Below are the code and all the weights of a small trained network. Each question names an input and a class and asks about switching units off, where a switched-off unit gives its printed mean instead of its output.

import numpy as np


def w(rows, s, z=0):
    codes = np.array(rows[::2]) - 128.0
    scale = np.full(codes.shape[1], s)
    scale[-1] = z or s
    return codes * scale


def norm(h):
    return h / np.sqrt((h * h).mean(-1, keepdims=True) + 1e-5)


def f(y):
    return y / 2 * (1 + np.tanh(0.7978845608 * (y + 0.044715 * y**3)))


def log_softmax(a):
    a = a - a.max(-1, keepdims=True)
    return a - np.log(np.exp(a).sum(-1, keepdims=True))


def net(x, mask):
    res = np.array(x, float).reshape(1, 4) / 4 @ E
    u = 0
    for l in range(2):
        y = f(norm(res) @ A[l][:, :-1].T + A[l][:, -1])
        res = res + np.where(mask[u : u + 8], y, B[l][:, -1]) @ B[l][:, :-1]
        u += 8
    return log_softmax(norm(res)[-1] @ U[:, :-1].T + U[:, -1])


A, B = {}, {}
E = w([
[99,73,189,141,75,184,6,73],'x0',
[149,124,202,16,156,179,139,129],'x1',
[239,208,186,126,147,3,63,37],'x2',
[59,197,145,154,154,155,162,76],'x3',
],0.0049)
A[0] = w([
[182,32,83,73,118,82,90,162,37],'0.n0',
[206,38,119,121,123,87,105,197,63],'0.n1',
[164,125,162,39,207,153,169,146,58],'0.n2',
[3,247,161,156,200,153,136,76,57],'0.n3',
[136,178,52,215,120,110,80,183,46],'0.n4',
[76,77,180,155,67,114,61,99,15],'0.n5',
[154,72,124,102,102,64,76,231,3],'0.n6',
[81,122,83,245,117,64,86,152,78],'0.n7',
],0.0061,0.0043)
B[0] = w([
[156,194,116,144,78,196,149,97,171],'0.n0',
[132,210,153,147,123,180,149,146,193],'0.n1',
[104,97,89,105,98,111,131,54,183],'0.n2',
[201,188,134,144,75,203,172,135,252],'0.n3',
[135,86,105,66,72,130,174,31,174],'0.n4',
[167,84,86,113,250,168,105,70,172],'0.n5',
[179,158,116,118,111,168,162,141,142],'0.n6',
[127,118,120,87,63,94,175,103,229],'0.n7',
],0.011,0.0025)
A[1] = w([
[82,105,107,90,88,156,174,192,171],'1.n0',
[132,113,109,80,166,70,168,163,9],'1.n1',
[157,162,88,81,150,122,158,157,52],'1.n2',
[187,109,91,96,73,126,79,190,85],'1.n3',
[147,148,78,137,176,90,192,151,4],'1.n4',
[116,185,83,100,122,108,172,141,35],'1.n5',
[111,146,178,1,135,148,130,127,29],'1.n6',
[163,191,158,82,115,50,121,115,184],'1.n7',
],0.0095,0.0033)
B[1] = w([
[133,172,182,169,169,42,91,186,253],'1.n0',
[148,113,159,152,124,205,87,66,141],'1.n1',
[124,117,166,176,73,200,77,74,160],'1.n2',
[108,214,137,148,160,160,209,67,144],'1.n3',
[152,78,127,58,140,184,45,30,164],'1.n4',
[145,80,138,77,166,158,51,77,182],'1.n5',
[156,108,11,154,37,21,203,70,163],'1.n6',
[46,105,135,163,161,140,140,255,247],'1.n7',
],0.0085,0.0056)
U = w([
[85,146,181,178,195,53,98,236,255],'0',
[196,250,143,162,78,206,175,120,67],'1',
[122,80,51,113,38,20,183,63,136],'2',
[147,62,132,98,189,191,35,47,32],'3',
],0.016,0.00073)

Each question gives the input, the list of numbers given to net, and the class t.
The units are the neurons (one row each of A and B). Each row of codes is followed by its name. A weight is (code - 128) times the scale printed after its matrix; where a second scale follows, it is the last column's (A, B and U).
mask holds one flag per neuron, layer by layer. A switched-off neuron (its flag False) gives its mean, the last column of its row in B, instead of its output. The means were averaged over made-up inputs and are rounded, as every weight is.
A unit's drop is (log p(t) with every unit on - log p(t) with that unit switched off) / (log p(t) with every unit on - log p(t) with every unit switched off).
The circuit of an input: a set's keep is (log p(t) with only the set's units on - log p(t) with every unit switched off) / (log p(t) with every unit on - log p(t) with every unit switched off). Starting from the 12 units with the biggest drops (on a tie, the unit counted first), units are removed one at a time, each time the one whose removal leaves the highest keep (on an exact tie, the one counted first), for as long as the keep stays at least 0.8.
circuit, biggest first: the units of the circuit, biggest drop first
top k neurons: the k neurons with the biggest drops, biggest first
k most important neurons of layer l: the k neurons of layer l with the biggest drops, biggest first
drop of u: that unit's drop, to one decimal
input [-1,5,5,4], class 0: circuit, biggest first => (1.n7)
input [7,-8,1,4], class 2: top 2 neurons => (0.n7 1.n5)
input [-6,1,-5,3], class 3: top 2 neurons => (1.n4 1.n7)
input [6,7,6,6], class 2: 2 most important neurons of layer 0 => (0.n1 0.n0)
input [-8,7,-7,-6], class 3: 3 most important neurons of layer 1 => (1.n4 1.n7 1.n1)
input [1,7,-6,-1], class 2: top 3 neurons => (1.n6 1.n7 0.n2)
input [5,8,7,5], class 2: 2 most important neurons of layer 1 => (1.n6 1.n0)
input [7,0,-1,8], class 1: top 3 neurons => (0.n3 1.n5 1.n4)
input [5,-1,-4,-5], class 1: 3 most important neurons of layer 0 => (0.n0 0.n6 0.n1)
input [-7,7,2,-3], class 2: top 2 neurons => (1.n6 0.n2)
input [-6,-3,2,5], class 3: 2 most important neurons of layer 1 => (1.n4 1.n5)
input [-1,0,1,0], class 0: top 3 neurons => (0.n5 1.n7 0.n6)
input [-7,6,2,-2], class 3: top 3 neurons => (1.n1 0.n4 1.n4)
input [-6,-2,4,-3], class 3: circuit, biggest first => (1.n4)
input [-8,-6,-3,6], class 3: 2 most important neurons of layer 1 => (1.n4 1.n5)
input [2,-4,-4,-5], class 1: 2 most important neurons of layer 0 => (0.n0 0.n6)
input [5,4,6,-8], class 1: top 2 neurons => (0.n0 1.n0)
input [-6,-1,-5,-5], class 3: 4 most important neurons of layer 1 => (1.n4 1.n7 1.n5 1.n2)
input [-5,-6,-2,1], class 2: 2 most important neurons of layer 0 => (0.n4 0.n7)
input [7,-5,-8,-3], class 0: top neuron => (1.n0)
input [1,-2,-7,-8], class 1: 2 most important neurons of layer 1 => (1.n3 1.n7)
input [-3,-6,-1,-6], class 1: top 2 neurons => (0.n1 0.n6)
input [-6,-5,-3,1], class 3: 2 most important neurons of layer 1 => (1.n4 1.n5)
input [8,0,-8,-2], class 0: 3 most important neurons of layer 1 => (1.n4 1.n5 1.n0)
input [-8,-3,-6,2], class 3: 2 most important neurons of layer 1 => (1.n4 1.n7)
input [-5,8,3,-6], class 2: drop of 1.n6 => 2.3
input [5,-5,-5,-6], class 1: drop of 1.n3 => 0.5
